Here is a tiny trained network, its code and every weight. The questions are about switching its units off for an input and a class, where a switched-off unit gives its printed mean instead of its output.

import numpy as np


def w(rows, s, z=0):
    codes = np.array(rows[::2]) - 128.0
    scale = np.full(codes.shape[1], s)
    scale[-1] = z or s
    return codes * scale


def norm(h):
    return h / np.sqrt((h * h).mean(-1, keepdims=True) + 1e-5)


def f(y):
    return np.maximum(y, 0)


def log_softmax(a):
    a = a - a.max(-1, keepdims=True)
    return a - np.log(np.exp(a).sum(-1, keepdims=True))


def net(x, mask):
    res = np.array(x, float).reshape(1, 8) / 4 @ E
    u = 0
    for l in range(2):
        y = f(norm(res) @ A[l][:, :-1].T + A[l][:, -1])
        res = res + np.where(mask[u : u + 5], y, B[l][:, -1]) @ B[l][:, :-1]
        u += 5
    return log_softmax(norm(res)[-1] @ U[:, :-1].T + U[:, -1])


A, B = {}, {}
E = w([
[149,239,117],'x0',
[132,132,122],'x1',
[120,130,143],'x2',
[112,31,137],'x3',
[124,129,133],'x4',
[137,139,123],'x5',
[5,88,131],'x6',
[127,133,130],'x7',
],0.0018)
A[0] = w([
[100,180,118,254],'L0N1',
[67,35,76,236],'L0N2',
[252,61,196,128],'L0N3',
[175,105,66,92],'L0N4',
[87,157,145,19],'L0N5',
],0.004,0.00089)
B[0] = w([
[196,30,76,198],'L0N1',
[253,129,155,251],'L0N2',
[63,179,91,237],'L0N3',
[115,174,207,162],'L0N4',
[64,93,78,146],'L0N5',
],0.0024,0.0025)
A[1] = w([
[137,255,138,194],'L1N1',
[111,34,127,255],'L1N2',
[196,133,172,89],'L1N3',
[176,94,33,147],'L1N4',
[184,222,184,254],'L1N5',
],0.0055,0.0019)
B[1] = w([
[135,31,93,243],'L1N1',
[188,221,253,233],'L1N2',
[60,108,163,178],'L1N3',
[60,209,204,191],'L1N4',
[77,74,83,252],'L1N5',
],0.0036,0.0041)
U = w([
[64,2,46,224],'0',
[173,192,230,253],'1',
[207,43,106,11],'2',
],0.0035,0.00063)

Each question gives the input, the list of numbers given to net, and the class t.
The units are the neurons (one row each of A and B). Each row of codes is followed by its name. A weight is (code - 128) times the scale printed after its matrix; where a second scale follows, it is the last column's (A, B and U).
mask holds one flag per neuron, layer by layer. A switched-off neuron (its flag False) gives its mean, the last column of its row in B, instead of its output. The means were averaged over made-up inputs and are rounded, as every weight is.
A unit's drop is (log p(t) with every unit on - log p(t) with that unit switched off) / (log p(t) with every unit on - log p(t) with every unit switched off).
The circuit of an input: a set's keep is (log p(t) with only the set's units on - log p(t) with every unit switched off) / (log p(t) with every unit on - log p(t) with every unit switched off). Starting from all 10 units, units are removed one at a time, each time the one whose removal leaves the highest keep (on an exact tie, the one counted first), for as long as the keep stays at least 0.8.
units of the circuit, in order: the units of the circuit, biggest drop first
unit that matters most: the unit with the biggest drop
top k neurons: the k neurons with the biggest drops, biggest first
top k neurons in layer l: the k neurons of layer l with the biggest drops, biggest first
drop when u is switched off: that unit's drop, to one decimal
input [-4,0,-8,-1,5,-7,6,-1], class 1: unit that matters most -> L1N2
input [1,0,-8,2,-6,3,2,-5], class 1: top 2 neurons in layer 1 -> L1N1; L1N4
input [-1,-8,-4,7,8,-4,-1,-5], class 1: units of the circuit, in order -> L1N2; L1N1
input [-5,4,-7,-7,-6,-6,-8,7], class 0: units of the circuit, in order -> L1N2; L1N5; L0N2; L1N3
input [8,-8,-5,5,5,6,-8,5], class 0: top 2 neurons -> L1N2; L1N5
input [-8,-4,-7,-2,-6,-1,7,4], class 1: units of the circuit, in order -> L1N2; L1N1; L1N5
input [-6,6,-5,8,-4,0,-5,-7], class 1: units of the circuit, in order -> L1N2; L1N1; L1N4
input [-8,3,-7,6,2,8,0,4], class 1: top 2 neurons in layer 1 -> L1N2; L1N1
input [7,6,-6,8,0,-2,-8,-7], class 0: top 3 neurons -> L1N2; L1N5; L0N2
input [-1,-3,-5,-8,5,-5,-5,5], class 0: drop when L1N5 is switched off -> 0.2
input [-2,-4,-4,5,1,7,-1,8], class 1: drop when L1N1 is switched off -> 0.1
input [-6,-6,-6,-5,-4,7,7,3], class 1: drop when L1N2 is switched off -> 0.2
